Here is a tiny trained network, its code and every weight. The questions are about switching its units off for an input and a target symbol, where a switched-off unit gives its printed mean instead of its output.

import numpy as np


def w(rows, s, z=0):
    codes = np.array(rows[::2]) - 128.0
    scale = np.full(codes.shape[1], s)
    scale[-1] = z or s
    return codes * scale


def norm(h):
    return h / np.sqrt((h * h).mean(-1, keepdims=True) + 1e-5)


def f(y):
    return np.maximum(y, 0)


def softmax(a):
    e = np.exp(a - a.max(-1, keepdims=True))
    return e / e.sum(-1, keepdims=True)


def log_softmax(a):
    a = a - a.max(-1, keepdims=True)
    return a - np.log(np.exp(a).sum(-1, keepdims=True))


def net(x, mask):
    ids = ['βθλξπσφψω'.index(c) for c in x.split()]
    T = len(ids)
    res = E[ids] + P[:T]
    u = 0
    for l in range(2):
        r = norm(res)
        for j in range(3):
            rows = slice(4 * j, 4 * j + 4)
            q, k, v = (r @ M[l][rows].T for M in (Q, K, V))
            z = softmax(np.where(np.tri(T) > 0, q @ k.T / 4**0.5, -1e9)) @ v
            o = O[l][rows]
            res = res + np.where(mask[u + j], z, o[:, -1]) @ o[:, :-1]
        u += 3
        y = f(norm(res) @ A[l][:, :-1].T + A[l][:, -1])
        res = res + np.where(mask[u : u + 4], y, B[l][:, -1]) @ B[l][:, :-1]
        u += 4
    return log_softmax(norm(res)[-1] @ U[:, :-1].T + U[:, -1])


Q, K, V, O, A, B = {}, {}, {}, {}, {}, {}
E = w([
[60,225,143,120,62,97,102,135,188,168],'β',
[204,203,194,165,95,70,164,171,165,143],'θ',
[117,84,131,180,114,5,186,131,147,160],'λ',
[174,122,150,112,154,153,36,76,126,136],'ξ',
[130,91,169,132,156,168,55,90,153,150],'π',
[68,182,13,141,78,172,141,122,152,125],'σ',
[194,99,36,158,144,87,192,127,124,102],'φ',
[197,207,80,109,97,142,166,176,172,111],'ψ',
[136,104,182,179,151,178,70,76,109,129],'ω',
],0.016)
P = w([
[140,78,151,123,94,90,37,101,160,43],'0',
[123,92,124,179,176,83,27,133,198,127],'1',
[72,154,131,169,254,83,83,123,154,141],'2',
[118,134,160,144,180,129,160,44,180,112],'3',
[139,131,143,74,127,170,218,47,88,178],'4',
[162,106,112,88,64,181,162,106,39,233],'5',
[144,108,118,155,183,158,135,198,66,210],'6',
[157,49,102,166,60,165,117,147,113,175],'7',
],0.0097)
Q[0] = w([
[120,89,120,110,176,102,154,109,79,157],'0.h1',
[134,174,177,97,181,124,165,114,122,152],'0.h1',
[131,106,128,166,156,140,41,197,128,112],'0.h1',
[125,116,148,137,201,104,118,108,167,49],'0.h1',
[70,134,12,118,129,176,119,92,132,116],'0.h2',
[87,154,174,84,93,157,58,134,117,131],'0.h2',
[55,170,108,207,134,61,149,120,192,199],'0.h2',
[84,6,171,140,128,106,109,67,51,139],'0.h2',
[115,112,116,119,113,156,112,154,128,95],'0.h3',
[86,157,137,113,114,126,132,141,98,94],'0.h3',
[139,139,116,130,119,117,112,136,148,162],'0.h3',
[136,118,127,112,106,125,137,154,155,103],'0.h3',
],0.018)
K[0] = w([
[125,100,109,174,161,95,110,108,167,111],'0.h1',
[150,144,131,201,116,116,70,141,217,115],'0.h1',
[114,161,163,101,149,128,184,50,153,64],'0.h1',
[142,80,134,122,67,116,119,97,151,70],'0.h1',
[60,125,13,122,126,176,114,96,128,117],'0.h2',
[98,123,194,69,84,199,80,122,125,151],'0.h2',
[7,148,140,167,138,48,106,116,160,151],'0.h2',
[110,11,167,134,135,140,137,93,74,130],'0.h2',
[109,140,106,120,120,156,138,118,109,130],'0.h3',
[105,153,105,150,95,122,102,120,163,128],'0.h3',
[134,132,151,110,106,115,146,98,137,126],'0.h3',
[122,140,135,106,140,127,137,173,117,116],'0.h3',
],0.018)
V[0] = w([
[248,217,89,138,155,110,119,104,66,114],'0.h1',
[123,85,88,202,138,160,184,130,70,63],'0.h1',
[120,172,56,61,114,99,59,36,110,87],'0.h1',
[90,144,110,32,98,97,153,177,195,98],'0.h1',
[87,80,169,147,254,41,118,73,145,95],'0.h2',
[128,47,26,157,209,213,106,64,147,66],'0.h2',
[121,76,205,108,87,132,106,80,68,147],'0.h2',
[55,203,158,135,173,158,34,116,170,140],'0.h2',
[121,154,194,152,146,69,76,120,155,60],'0.h3',
[166,65,143,145,143,88,81,107,183,60],'0.h3',
[110,193,102,143,102,181,171,119,162,73],'0.h3',
[107,178,124,59,100,110,199,96,124,207],'0.h3',
],0.0084)
O[0] = w([
[91,133,98,21,114,68,178,104,45,149,151],'0.h1',
[141,215,220,117,161,103,117,13,133,158,57],'0.h1',
[66,145,143,134,160,124,168,191,203,201,216],'0.h1',
[154,62,226,108,130,140,196,172,170,88,114],'0.h1',
[203,35,73,147,44,110,92,107,55,254,159],'0.h2',
[112,152,75,72,170,226,128,136,17,251,203],'0.h2',
[128,120,167,105,91,89,2,175,134,148,138],'0.h2',
[129,92,113,68,13,209,122,29,146,89,215],'0.h2',
[80,174,205,143,136,81,79,221,131,74,217],'0.h3',
[94,189,153,154,143,91,136,195,191,34,254],'0.h3',
[99,32,94,156,166,176,131,99,84,138,76],'0.h3',
[137,85,92,178,90,183,123,119,76,217,43],'0.h3',
],0.008,0.0073)
A[0] = w([
[197,72,119,146,99,192,12,84,127,104,62],'0.n1',
[202,84,220,170,53,114,48,203,107,94,151],'0.n2',
[112,47,152,161,169,232,182,218,202,60,124],'0.n3',
[172,181,85,197,5,77,254,86,115,151,254],'0.n4',
],0.0076,0.0063)
B[0] = w([
[179,204,216,224,110,95,117,172,100,20,183],'0.n1',
[192,104,41,83,38,213,172,42,120,190,254],'0.n2',
[172,251,96,66,74,60,104,86,13,166,196],'0.n3',
[232,179,54,121,44,159,179,111,140,254,218],'0.n4',
],0.0078,0.0088)
Q[1] = w([
[105,166,153,146,108,204,105,133,166,128],'1.h1',
[122,138,106,147,98,99,75,153,120,81],'1.h1',
[139,94,105,177,136,126,81,70,118,122],'1.h1',
[88,151,119,138,168,96,55,84,106,125],'1.h1',
[121,202,119,101,79,143,172,94,210,58],'1.h2',
[75,22,128,138,75,79,111,108,186,130],'1.h2',
[249,128,176,174,116,18,132,161,145,157],'1.h2',
[129,120,76,149,159,58,193,141,135,159],'1.h2',
[149,136,150,137,170,117,169,34,115,157],'1.h3',
[57,152,77,150,166,135,78,117,96,180],'1.h3',
[91,108,80,72,113,158,150,149,78,118],'1.h3',
[74,121,128,110,147,143,106,137,163,103],'1.h3',
],0.017)
K[1] = w([
[77,135,112,158,108,164,112,91,129,88],'1.h1',
[156,116,146,130,108,135,57,159,108,91],'1.h1',
[152,95,118,149,106,128,103,77,114,166],'1.h1',
[126,138,143,77,178,137,50,123,80,172],'1.h1',
[81,164,157,103,93,158,150,127,205,27],'1.h2',
[104,27,124,146,30,100,123,86,187,154],'1.h2',
[235,82,164,202,150,7,131,149,140,116],'1.h2',
[94,130,87,168,156,52,208,155,142,117],'1.h2',
[103,80,121,160,193,108,175,96,153,126],'1.h3',
[86,114,119,208,193,172,81,120,101,138],'1.h3',
[122,84,103,62,143,181,136,140,74,121],'1.h3',
[85,139,136,118,155,148,111,111,162,86],'1.h3',
],0.017)
V[1] = w([
[3,99,90,152,59,94,126,79,107,55],'1.h1',
[145,118,246,51,104,88,59,125,172,159],'1.h1',
[64,197,198,237,103,45,175,140,150,72],'1.h1',
[94,177,147,110,97,204,105,181,102,62],'1.h1',
[153,58,37,116,142,193,126,33,159,230],'1.h2',
[173,147,180,107,52,81,127,54,223,144],'1.h2',
[145,177,6,133,101,169,172,53,64,232],'1.h2',
[193,71,137,195,103,109,127,183,122,232],'1.h2',
[37,110,119,113,96,104,135,37,147,136],'1.h3',
[100,160,149,161,83,118,129,58,152,140],'1.h3',
[125,152,181,137,141,136,66,39,196,76],'1.h3',
[106,107,51,135,136,33,137,157,196,168],'1.h3',
],0.0077)
O[1] = w([
[146,194,106,107,201,116,198,137,132,196,111],'1.h1',
[95,136,84,160,90,113,195,56,161,78,131],'1.h1',
[134,175,95,54,104,118,23,130,183,128,140],'1.h1',
[173,133,142,145,174,73,156,166,144,136,218],'1.h1',
[163,184,180,109,152,80,144,179,131,80,129],'1.h2',
[73,127,111,125,254,158,132,160,79,147,230],'1.h2',
[78,118,141,122,107,67,73,136,204,65,254],'1.h2',
[81,187,103,85,174,182,177,118,151,112,122],'1.h2',
[201,147,137,146,143,101,70,136,101,110,97],'1.h3',
[122,135,101,112,169,129,103,179,92,133,156],'1.h3',
[117,100,160,169,171,110,143,169,65,138,82],'1.h3',
[116,170,196,80,132,179,116,143,113,87,155],'1.h3',
],0.0098,0.0066)
A[1] = w([
[49,174,126,132,144,2,155,240,212,13,91],'1.n1',
[136,81,108,137,92,119,118,81,118,121,133],'1.n2',
[145,88,93,238,134,187,100,220,154,96,8],'1.n3',
[131,47,139,37,144,97,104,136,147,114,54],'1.n4',
],0.016)
B[1] = w([
[253,128,199,206,155,35,183,103,206,92,251],'1.n1',
[112,121,137,124,154,118,165,158,105,145,145],'1.n2',
[78,113,80,109,185,167,148,155,176,59,152],'1.n3',
[163,44,105,155,144,135,64,76,170,158,136],'1.n4',
],0.022,0.02)
U = w([
[176,139,166,166,128,72,151,135,186,113,170],'β',
[128,219,53,75,48,109,135,164,170,173,4],'θ',
[151,49,105,156,109,155,204,122,45,174,202],'λ',
[167,1,107,117,128,149,84,70,128,166,137],'ξ',
[76,166,110,202,105,81,57,141,91,144,147],'π',
[173,130,163,148,72,214,99,123,86,69,50],'σ',
[134,157,193,91,177,152,123,198,114,187,41],'φ',
[81,116,77,146,155,161,126,168,162,72,213],'ψ',
[48,138,166,80,103,93,132,57,128,119,117],'ω',
],0.009,0.0023)

Each question gives the input, a string of symbols that net reads in full, and the target symbol t.
The units are the heads (4 rows each of Q, K, V and O) and the neurons (one row each of A and B). Each row of codes is followed by its name. A weight is (code - 128) times the scale printed after its matrix; where a second scale follows, it is the last column's (O, A, B and U).
mask holds one flag per unit, layer by layer, with each layer's heads first. A switched-off unit (its flag False) gives its mean, the last column of its rows in O or B, instead of its output. The means were averaged over made-up inputs and are rounded, as every weight is.
A unit's drop is (log p(t) with every unit on - log p(t) with that unit switched off) / (log p(t) with every unit on - log p(t) with every unit switched off).
most important unit: the unit with the biggest drop
top k neurons: the k neurons with the biggest drops, biggest first
heads that matter: for each layer, one digit per head in row order, 1 if its drop is at least 0.15 and else 0, layers parted by /
input β θ β λ θ λ ω, target σ: heads that matter => 100 / 000
input ψ ξ π β θ π σ π, target λ: most important unit => 0.h1
input λ λ ξ λ σ λ φ ξ, target φ: heads that matter => 110 / 000
input π ξ ξ, target ψ: top 2 neurons => [1.n1, 1.n3]
input π ψ ξ π ω ω π π, target π: heads that matter => 111 / 000
input ψ ψ ξ, target ξ: heads that matter => 110 / 000
input σ θ σ φ π σ π π, target ψ: top 2 neurons => [1.n3, 1.n1]
input θ ξ ξ β β π π π, target θ: heads that matter => 010 / 000
input ξ θ π λ σ ψ θ ψ, target θ: top 2 neurons => [1.n1, 0.n3]
input π ψ ξ ω, target ψ: heads that matter => 110 / 000
input ξ β ξ β ψ ξ π, target θ: heads that matter => 100 / 000
input β ω π φ π, target π: top 2 neurons => [1.n1, 0.n1]
input ψ β θ ω β ξ λ ξ, target θ: heads that matter => 110 / 000
input β σ σ ψ θ ω, target φ: heads that matter => 010 / 000
input ψ π σ π π, target ψ: heads that matter => 100 / 000
input ξ β ξ σ θ π θ θ, target λ: heads that matter => 101 / 010
input ω ξ ψ θ ξ ξ ξ, target λ: top 2 neurons => [1.n1, 1.n2]
input θ π ψ φ π ξ, target ξ: top 2 neurons => [1.n4, 0.n1]
input ξ σ φ φ ξ, target φ: heads that matter => 100 / 000
input π φ ω ψ ω β ξ ω, target π: heads that matter => 110 / 000
input θ ξ θ θ, target λ: most important unit => 1.h2
input ω π λ π λ, target θ: top neuron => [1.n1]
input θ π ξ, target λ: top 2 neurons => [1.n1, 0.n4]
input φ π ψ φ θ π π, target ω: heads that matter => 110 / 100
input θ σ λ ξ σ π σ, target λ: top 2 neurons => [1.n1, 1.n2]
input θ ξ φ φ, target θ: top 2 neurons => [1.n1, 0.n4]
input σ β σ β π ω θ θ, target θ: top 2 neurons => [0.n4, 1.n1]
input λ ω θ π ξ, target π: most important unit => 0.h1
